Below is a small trained network, with its code and all its weights. Each question gives an input and a target symbol and asks what happens when units are switched off, that is, made to give their printed mean instead of their output.

import numpy as np


def w(rows, s, z=0):
    codes = np.array(rows[::2]) - 128.0
    scale = np.full(codes.shape[1], s)
    scale[-1] = z or s
    return codes * scale


def f(y):
    return y / 2 * (1 + np.tanh(0.7978845608 * (y + 0.044715 * y**3)))


def softmax(a):
    e = np.exp(a - a.max(-1, keepdims=True))
    return e / e.sum(-1, keepdims=True)


def log_softmax(a):
    a = a - a.max(-1, keepdims=True)
    return a - np.log(np.exp(a).sum(-1, keepdims=True))


def net(x, mask):
    ids = ['ΓΘΞΨΩαβεζλμπτ'.index(c) for c in x.split()]
    T = len(ids)
    res = E[ids] + P[:T]
    u = 0
    for l in range(2):
        q, k, v = (res @ M[l].T for M in (Q, K, V))
        z = softmax(np.where(np.tri(T) > 0, q @ k.T / 2**0.5, -1e9)) @ v
        res = res + np.where(mask[u], z, O[l][:, -1]) @ O[l][:, :-1]
        u += 1
        y = f(res @ A[l][:, :-1].T + A[l][:, -1])
        res = res + np.where(mask[u : u + 8], y, B[l][:, -1]) @ B[l][:, :-1]
        u += 8
    return log_softmax(res[-1] @ U[:, :-1].T + U[:, -1])


Q, K, V, O, A, B = {}, {}, {}, {}, {}, {}
E = w([
[104,171,89,44,139,92,88,123],'Γ',
[162,22,175,102,133,246,169,139],'Θ',
[159,159,107,88,92,140,79,112],'Ξ',
[56,22,128,167,165,105,142,194],'Ψ',
[152,160,67,13,78,186,113,134],'Ω',
[125,146,78,55,126,61,95,76],'α',
[95,254,55,83,121,201,129,178],'β',
[108,44,165,203,153,99,115,152],'ε',
[72,92,249,108,204,183,77,71],'ζ',
[188,122,80,66,75,122,119,59],'λ',
[55,130,118,167,186,222,149,93],'μ',
[105,69,32,119,159,138,196,80],'π',
[63,147,87,9,145,95,106,142],'τ',
],0.0098)
P = w([
[218,83,72,125,254,153,65,189],'0',
[89,104,76,124,140,87,71,102],'1',
[122,151,104,142,131,117,124,88],'2',
[100,120,95,132,112,109,123,106],'3',
[103,120,101,131,94,116,140,100],'4',
[113,138,106,134,91,122,159,102],'5',
[98,135,106,132,92,117,164,108],'6',
[105,147,111,138,88,114,174,100],'7',
[103,147,115,133,81,119,183,105],'8',
[108,159,113,139,82,111,191,93],'9',
[110,176,118,145,85,119,209,95],'10',
],0.006)
Q[0] = w([
[144,197,46,6,117,173,54,75],'L0H0',
[156,106,204,107,125,106,110,132],'L0H0',
],0.014)
K[0] = w([
[239,128,62,84,248,131,83,124],'L0H0',
[147,147,193,76,117,114,126,143],'L0H0',
],0.017)
V[0] = w([
[152,131,192,61,115,117,53,168],'L0H0',
[49,118,192,145,132,250,128,104],'L0H0',
],0.014)
O[0] = w([
[69,136,47,195,176,1,105,186,2],'L0H0',
[56,77,34,103,49,234,85,62,133],'L0H0',
],0.0071,0.0054)
A[0] = w([
[182,68,148,169,214,191,6,165,251],'L0N0',
[142,179,62,161,123,153,71,30,86],'L0N1',
[97,70,161,173,219,136,212,66,229],'L0N2',
[49,249,175,38,54,93,17,49,221],'L0N3',
[126,84,116,106,154,129,103,212,55],'L0N4',
[179,166,254,195,127,116,111,223,119],'L0N5',
[183,54,153,115,123,32,139,28,210],'L0N6',
[168,137,88,173,81,20,162,178,139],'L0N7',
],0.0094,0.0019)
B[0] = w([
[162,156,141,188,108,143,114,155,159],'L0N0',
[128,124,106,121,156,69,163,167,212],'L0N1',
[85,59,89,149,106,113,117,76,247],'L0N2',
[172,116,118,115,83,193,170,155,253],'L0N3',
[130,143,99,120,135,100,179,123,123],'L0N4',
[175,51,122,7,105,105,132,68,145],'L0N5',
[116,150,112,74,81,170,125,162,191],'L0N6',
[158,142,151,186,210,140,156,76,179],'L0N7',
],0.016,0.0054)
Q[1] = w([
[236,150,126,132,140,204,105,187],'L1H0',
[11,4,122,197,85,115,120,23],'L1H0',
],0.014)
K[1] = w([
[212,26,102,195,151,180,62,176],'L1H0',
[47,98,200,135,1,124,200,40],'L1H0',
],0.012)
V[1] = w([
[192,207,123,107,63,255,102,90],'L1H0',
[33,203,35,121,177,80,88,158],'L1H0',
],0.018)
O[1] = w([
[137,180,163,145,52,125,158,2,179],'L1H0',
[176,107,33,88,144,182,68,66,7],'L1H0',
],0.011,0.016)
A[1] = w([
[86,119,200,21,194,109,106,173,156],'L1N0',
[177,198,196,88,62,205,58,159,68],'L1N1',
[201,147,92,79,210,153,139,105,167],'L1N2',
[125,135,90,118,111,200,29,192,4],'L1N3',
[107,93,158,124,46,174,120,128,202],'L1N4',
[74,70,119,148,154,207,75,53,229],'L1N5',
[149,121,150,215,106,98,149,66,129],'L1N6',
[126,130,230,254,158,149,103,94,167],'L1N7',
],0.0094,0.0026)
B[1] = w([
[190,97,130,163,65,175,68,63,169],'L1N0',
[210,124,128,116,222,68,87,151,175],'L1N1',
[37,246,164,159,127,124,122,134,181],'L1N2',
[120,65,155,55,112,142,197,73,165],'L1N3',
[143,122,95,206,185,156,210,105,250],'L1N4',
[123,104,128,149,109,24,95,163,161],'L1N5',
[100,87,195,84,149,158,77,165,250],'L1N6',
[126,108,10,88,110,75,80,140,237],'L1N7',
],0.012,0.022)
U = w([
[84,104,181,186,104,116,200,112,207],'Γ',
[155,136,146,107,172,84,156,169,94],'Θ',
[112,67,3,160,178,75,92,152,198],'Ξ',
[139,131,149,186,141,134,104,140,81],'Ψ',
[128,153,85,64,100,132,154,155,135],'Ω',
[142,163,96,124,116,79,121,62,79],'α',
[130,147,162,88,85,85,130,137,90],'β',
[157,117,136,90,99,160,139,170,156],'ε',
[176,148,59,130,128,149,156,106,120],'ζ',
[90,179,117,146,148,104,144,182,31],'λ',
[172,118,117,124,97,108,123,80,4],'μ',
[144,172,119,148,55,105,161,195,115],'π',
[123,117,128,93,178,150,105,92,79],'τ',
],0.0063,0.0025)

Each question gives the input, a string of symbols that net reads in full, and the target symbol t.
The units are the heads (2 rows each of Q, K, V and O) and the neurons (one row each of A and B). Each row of codes is followed by its name. A weight is (code - 128) times the scale printed after its matrix; where a second scale follows, it is the last column's (O, A, B and U).
mask holds one flag per unit, layer by layer, with each layer's heads first. A switched-off unit (its flag False) gives its mean, the last column of its rows in O or B, instead of its output. The means were averaged over made-up inputs and are rounded, as every weight is.
A unit's drop is (log p(t) with every unit on - log p(t) with that unit switched off) / (log p(t) with every unit on - log p(t) with every unit switched off).
The circuit of an input: a set's keep is (log p(t) with only the set's units on - log p(t) with every unit switched off) / (log p(t) with every unit on - log p(t) with every unit switched off). Starting from the 12 units with the biggest drops (on a tie, the unit counted first), units are removed one at a time, each time the one whose removal leaves the highest keep (on an exact tie, the one counted first), for as long as the keep stays at least 0.8.
units of the circuit, in order: the units of the circuit, biggest drop first
most important unit: the unit with the biggest drop
top k neurons: the k neurons with the biggest drops, biggest first
top k neurons in layer l: the k neurons of layer l with the biggest drops, biggest first
input β ζ β, target α: units of the circuit, in order => L1H0
input β Ξ ζ, target Ξ: units of the circuit, in order => L1N7, L0N0
input π Γ Θ π Γ Ξ π Γ μ, target Ξ: units of the circuit, in order => L1N7, L0N6, L0N3
input β π π α β Ω μ ε α, target α: units of the circuit, in order => L1H0, L0N2
input Γ Γ μ τ μ π π π Ω π Ω, target Ψ: top 3 neurons => L1N0, L0N7, L0N5
input π π ε ε π Γ, target Θ: units of the circuit, in order => L1N1, L0H0, L0N2, L0N3
input Ω ε β, target λ: top 2 neurons => L1N2, L0N7
input ζ π Γ λ Γ Γ, target Ω: top 2 neurons in layer 0 => L0N1, L0N2
input β μ Γ, target α: units of the circuit, in order => L1H0, L0N2
input μ π π μ π α π π β, target ζ: top 3 neurons => L0N3, L0N0, L0N1
input μ π π τ, target ζ: top 2 neurons => L0N3, L0N0
input Γ τ π π π Ψ π π ζ, target Ξ: units of the circuit, in order => L1N7, L1H0, L1N2
input Ψ ζ π μ μ Γ Ω π β, target ε: top 3 neurons => L0N3, L0N4, L0N2
input Γ π ζ Ξ, target Ψ: top 4 neurons => L1N0, L0N7, L0N5, L0N3
input π π π π Ω π μ π τ, target Θ: top neuron => L1N1
input λ λ ε, target Ξ: top 2 neurons in layer 1 => L1N7, L1N2
input Γ Ω λ Θ π μ α, target Ψ: top 3 neurons in layer 1 => L1N0, L1N7, L1N2
input λ π π Ξ Γ Γ Γ Ω Ω, target β: top 3 neurons in layer 1 => L1N7, L1N4, L1N6
input Ω Ψ Γ, target λ: top 2 neurons in layer 0 => L0N7, L0N3
input Ω μ Γ μ π λ τ μ μ Ψ τ, target λ: most important unit => L0H0
